Below are the code and all the weights of a small trained network. Each question names an input and a target symbol and asks about switching units off, where a switched-off unit gives its printed mean instead of its output.

import numpy as np


def w(rows, s, z=0):
    codes = np.array(rows[::2]) - 128.0
    scale = np.full(codes.shape[1], s)
    scale[-1] = z or s
    return codes * scale


def norm(h):
    return h / np.sqrt((h * h).mean(-1, keepdims=True) + 1e-5)


def f(y):
    return y / 2 * (1 + np.tanh(0.7978845608 * (y + 0.044715 * y**3)))


def softmax(a):
    e = np.exp(a - a.max(-1, keepdims=True))
    return e / e.sum(-1, keepdims=True)


def log_softmax(a):
    a = a - a.max(-1, keepdims=True)
    return a - np.log(np.exp(a).sum(-1, keepdims=True))


def net(x, mask):
    ids = ['βεηθλψ'.index(c) for c in x.split()]
    T = len(ids)
    res = E[ids] + P[:T]
    r = norm(res)
    for j in range(3):
        rows = slice(3 * j, 3 * j + 3)
        q, k, v = (r @ M[0][rows].T for M in (Q, K, V))
        z = softmax(np.where(np.tri(T) > 0, q @ k.T / 3**0.5, -1e9)) @ v
        o = O[0][rows]
        res = res + np.where(mask[j], z, o[:, -1]) @ o[:, :-1]
    y = f(norm(res) @ A[0][:, :-1].T + A[0][:, -1])
    res = res + np.where(mask[3:19], y, B[0][:, -1]) @ B[0][:, :-1]
    return log_softmax(norm(res)[-1] @ U[:, :-1].T + U[:, -1])


Q, K, V, O, A, B = {}, {}, {}, {}, {}, {}
E = w([
[249,141,95,114],'β',
[93,104,215,116],'ε',
[165,153,196,126],'η',
[85,66,132,124],'θ',
[147,53,153,165],'λ',
[52,151,207,101],'ψ',
],0.019)
P = w([
[76,205,199,79],'0',
[124,109,177,145],'1',
[105,95,143,80],'2',
[70,217,109,119],'3',
[153,107,170,141],'4',
[121,92,138,49],'5',
[80,207,111,159],'6',
[154,105,158,155],'7',
[131,91,133,27],'8',
[82,201,107,180],'9',
[154,109,160,156],'10',
[138,90,119,7],'11',
[84,199,112,191],'12',
],0.013)
Q[0] = w([
[183,69,85,89],'h1',
[91,123,48,112],'h1',
[97,123,173,157],'h1',
[126,70,166,125],'h2',
[122,27,71,97],'h2',
[117,126,112,81],'h2',
[21,247,63,143],'h3',
[53,45,251,73],'h3',
[24,96,104,127],'h3',
],0.013)
K[0] = w([
[139,170,112,166],'h1',
[152,112,159,205],'h1',
[170,117,122,62],'h1',
[160,99,195,6],'h2',
[127,150,102,81],'h2',
[116,125,87,122],'h2',
[66,90,97,143],'h3',
[120,183,201,166],'h3',
[41,179,119,104],'h3',
],0.018)
V[0] = w([
[123,124,93,67],'h1',
[83,201,99,89],'h1',
[133,150,182,148],'h1',
[107,181,132,134],'h2',
[48,246,146,134],'h2',
[50,120,147,125],'h2',
[175,66,136,48],'h3',
[206,160,116,174],'h3',
[73,175,77,117],'h3',
],0.011)
O[0] = w([
[45,103,30,87,123],'h1',
[65,254,145,129,136],'h1',
[128,126,69,148,252],'h1',
[214,146,125,183,137],'h2',
[184,142,84,119,191],'h2',
[117,113,72,169,206],'h2',
[43,43,108,190,134],'h3',
[103,185,219,120,95],'h3',
[129,190,149,151,15],'h3',
],0.006,0.0038)
A[0] = w([
[113,89,170,74,1],'n1',
[157,98,88,138,87],'n2',
[123,216,178,140,115],'n3',
[156,150,152,98,76],'n4',
[170,152,156,172,175],'n5',
[59,149,139,143,170],'n6',
[142,60,119,6,47],'n7',
[96,222,88,197,169],'n8',
[120,90,151,195,113],'n9',
[183,97,139,69,139],'n10',
[101,129,173,27,177],'n11',
[65,62,165,155,50],'n12',
[179,79,108,162,138],'n13',
[130,165,134,91,154],'n14',
[105,109,215,132,99],'n15',
[103,155,80,164,68],'n16',
],0.016,0.0066)
B[0] = w([
[92,157,105,140,158],'n1',
[44,149,202,86,136],'n2',
[99,58,189,157,194],'n3',
[96,126,47,122,142],'n4',
[156,81,80,124,176],'n5',
[187,160,131,48,175],'n6',
[45,53,152,193,190],'n7',
[133,223,71,174,193],'n8',
[110,54,127,144,161],'n9',
[94,158,78,96,185],'n10',
[143,103,56,163,244],'n11',
[90,196,166,81,167],'n12',
[99,218,145,78,165],'n13',
[104,107,100,177,157],'n14',
[170,163,193,94,214],'n15',
[255,133,159,6,139],'n16',
],0.0092,0.011)
U = w([
[111,32,62,151,152],'β',
[216,45,188,135,137],'ε',
[162,144,149,236,124],'η',
[184,137,100,51,173],'θ',
[33,161,159,94,154],'λ',
[74,247,131,194,2],'ψ',
],0.014,0.0042)

Each question gives the input, a string of symbols that net reads in full, and the target symbol t.
The units are the heads (3 rows each of Q, K, V and O) and the neurons (one row each of A and B). Each row of codes is followed by its name. A weight is (code - 128) times the scale printed after its matrix; where a second scale follows, it is the last column's (O, A, B and U).
mask holds one flag per unit, heads first, then neurons. A switched-off unit (its flag False) gives its mean, the last column of its rows in O or B, instead of its output. The means were averaged over made-up inputs and are rounded, as every weight is.
A unit's drop is (log p(t) with every unit on - log p(t) with that unit switched off) / (log p(t) with every unit on - log p(t) with every unit switched off).
The circuit of an input: a set's keep is (log p(t) with only the set's units on - log p(t) with every unit switched off) / (log p(t) with every unit on - log p(t) with every unit switched off). Starting from the 12 units with the biggest drops (on a tie, the unit counted first), units are removed one at a time, each time the one whose removal leaves the highest keep (on an exact tie, the one counted first), for as long as the keep stays at least 0.8.
circuit, biggest first: the units of the circuit, biggest drop first
k most important neurons: the k neurons with the biggest drops, biggest first
heads that matter: for each layer, one digit per head in row order, 1 if its drop is at least 0.15 and else 0, layers parted by /
drop when u is switched off: that unit's drop, to one decimal
input λ ψ ε β ψ, target θ: circuit, biggest first -> (n6; n7)
input θ ε η η θ ε, target β: heads that matter -> 001
input θ ε β ψ λ η ε η β θ, target θ: heads that matter -> 001
input η β ψ θ ψ η ψ ε θ β θ β, target β: heads that matter -> 000
input θ η η ε, target η: heads that matter -> 001
input θ ψ ε λ, target ψ: heads that matter -> 010
input θ η ψ β η θ η ψ θ θ θ, target λ: circuit, biggest first -> (n12)
input λ ε β β β η, target λ: circuit, biggest first -> (h3; n1)
input λ η θ θ η β θ β η η η η ε, target η: circuit, biggest first -> (h3; n3; n12)
input β η ψ η β θ ψ η θ θ, target θ: circuit, biggest first -> (n16; h3)
input θ θ θ η θ λ η, target λ: heads that matter -> 111
input ψ η ε λ η β, target λ: circuit, biggest first -> (n13; h3; n2)
input ψ ψ ψ η θ ε η, target θ: circuit, biggest first -> (h3; n16)
input ψ θ ψ λ η θ β ψ β β, target ψ: 2 most important neurons -> (n13; n8)
input η β η η λ θ ε η η θ ε ε, target β: 3 most important neurons -> (n11; n7; n13)
input θ θ ψ θ ψ ψ λ, target ψ: 2 most important neurons -> (n8; n13)
input θ θ β η η θ ε, target θ: heads that matter -> 100
input ε β η ε λ β θ η ε ψ ψ, target ε: heads that matter -> 001
input θ θ ψ θ β η λ, target λ: 2 most important neurons -> (n13; n11)
input η θ η η θ η ε, target ε: heads that matter -> 101
input ψ θ β λ η β θ ψ β, target β: heads that matter -> 010
input ψ ε θ θ η ψ θ η β, target λ: 2 most important neurons -> (n13; n2)
input ψ ψ ε ψ λ ψ θ η ψ, target β: heads that matter -> 000
input η η η β ε η η η η η ε η η, target η: 2 most important neurons -> (n8; n3)
input β β η η, target η: drop when n14 is switched off -> 0.1
input η ψ θ η η ε θ η θ ψ θ η, target β: drop when n1 is switched off -> 0.0
input η η λ, target λ: drop when n13 is switched off -> 0.4
input ψ β η θ η η ψ β ψ, target β: drop when n11 is switched off -> 0.3
